Below are the code and all the weights of a small trained network. Each question names an input and a class and asks about switching units off, where a switched-off unit gives its printed mean instead of its output.

import numpy as np


def w(rows, s, z=0):
    codes = np.array(rows[::2]) - 128.0
    scale = np.full(codes.shape[1], s)
    scale[-1] = z or s
    return codes * scale


def f(y):
    return np.maximum(y, 0)


def log_softmax(a):
    a = a - a.max(-1, keepdims=True)
    return a - np.log(np.exp(a).sum(-1, keepdims=True))


def net(x, mask):
    res = np.array(x, float).reshape(1, 4) / 4 @ E
    y = f(res @ A[0][:, :-1].T + A[0][:, -1])
    res = res + np.where(mask, y, B[0][:, -1]) @ B[0][:, :-1]
    return log_softmax(res[-1] @ U[:, :-1].T + U[:, -1])


A, B = {}, {}
E = w([
[70,72,19,219,197,13],'x0',
[2,227,10,138,67,222],'x1',
[124,131,130,123,134,124],'x2',
[180,253,181,251,189,155],'x3',
],0.0058)
A[0] = w([
[74,50,103,63,80,104,127],'N1',
[114,107,49,191,189,22,41],'N2',
[134,170,178,179,181,134,161],'N3',
[76,103,44,209,209,90,16],'N4',
[169,177,224,57,62,222,14],'N5',
[135,207,161,223,177,150,137],'N6',
[178,171,188,64,68,229,39],'N7',
[28,225,30,137,50,182,3],'N8',
[90,43,118,31,68,95,199],'N9',
[120,203,164,189,176,141,120],'N10',
[224,71,234,66,167,117,177],'N11',
[80,33,87,30,74,121,122],'N12',
[135,203,150,190,169,134,100],'N13',
[50,203,98,103,75,254,85],'N14',
],0.0067,0.0013)
B[0] = w([
[215,216,116,71,227,187,208],'N1',
[33,22,69,116,17,52,228],'N2',
[195,191,147,86,193,197,193],'N3',
[49,46,52,63,17,89,227],'N4',
[9,31,46,55,28,47,239],'N5',
[219,213,48,36,199,188,221],'N6',
[74,42,14,45,33,55,228],'N7',
[128,141,243,255,198,58,254],'N8',
[219,231,137,107,230,192,227],'N9',
[198,159,83,53,178,164,201],'N10',
[54,89,220,240,148,26,253],'N11',
[234,204,133,72,238,218,227],'N12',
[186,184,68,44,187,180,197],'N13',
[79,102,223,244,144,34,242],'N14',
],0.0058,0.0061)
U = w([
[229,214,54,2,197,221,13],'0',
[33,34,49,61,17,92,177],'1',
[108,86,216,228,155,46,249],'2',
],0.0063,0.0011)

Each question gives the input, the list of numbers given to net, and the class t.
The units are the neurons (one row each of A and B). Each row of codes is followed by its name. A weight is (code - 128) times the scale printed after its matrix; where a second scale follows, it is the last column's (A, B and U).
mask holds one flag per neuron, in row order. A switched-off neuron (its flag False) gives its mean, the last column of its row in B, instead of its output. The means were averaged over made-up inputs and are rounded, as every weight is.
A unit's drop is (log p(t) with every unit on - log p(t) with that unit switched off) / (log p(t) with every unit on - log p(t) with every unit switched off).
The circuit of an input: a set's keep is (log p(t) with only the set's units on - log p(t) with every unit switched off) / (log p(t) with every unit on - log p(t) with every unit switched off). Starting from the 12 units with the biggest drops (on a tie, the unit counted first), units are removed one at a time, each time the one whose removal leaves the highest keep (on an exact tie, the one counted first), for as long as the keep stays at least 0.8.
circuit, biggest first: the units of the circuit, biggest drop first
top k neurons: the k neurons with the biggest drops, biggest first
drop of u: that unit's drop, to one decimal
input [4,5,5,-2], class 2: circuit, biggest first	[N8]
input [-2,4,-5,-4], class 0: top 2 neurons	[N11 N12]
input [-4,-2,-5,3], class 1: circuit, biggest first	[N5 N7]
input [8,-3,3,4], class 1: circuit, biggest first	[N2 N4]
input [6,2,-2,4], class 1: top 2 neurons	[N2 N4]
input [-4,5,-8,4], class 2: top 2 neurons	[N14 N8]
input [-2,3,-2,-2], class 2: top 2 neurons	[N14 N6]
input [-3,5,5,1], class 2: top 2 neurons	[N8 N14]
input [0,7,-6,-7], class 0: top 2 neurons	[N12 N1]
input [3,8,7,-7], class 2: top 3 neurons	[N8 N14 N6]
input [-7,5,-1,1], class 1: drop of N7	0.4
input [2,8,-4,1], class 2: drop of N8	0.2
input [-6,-2,6,3], class 1: drop of N11	0.0
input [0,-6,-2,-6], class 0: circuit, biggest first	[N9]
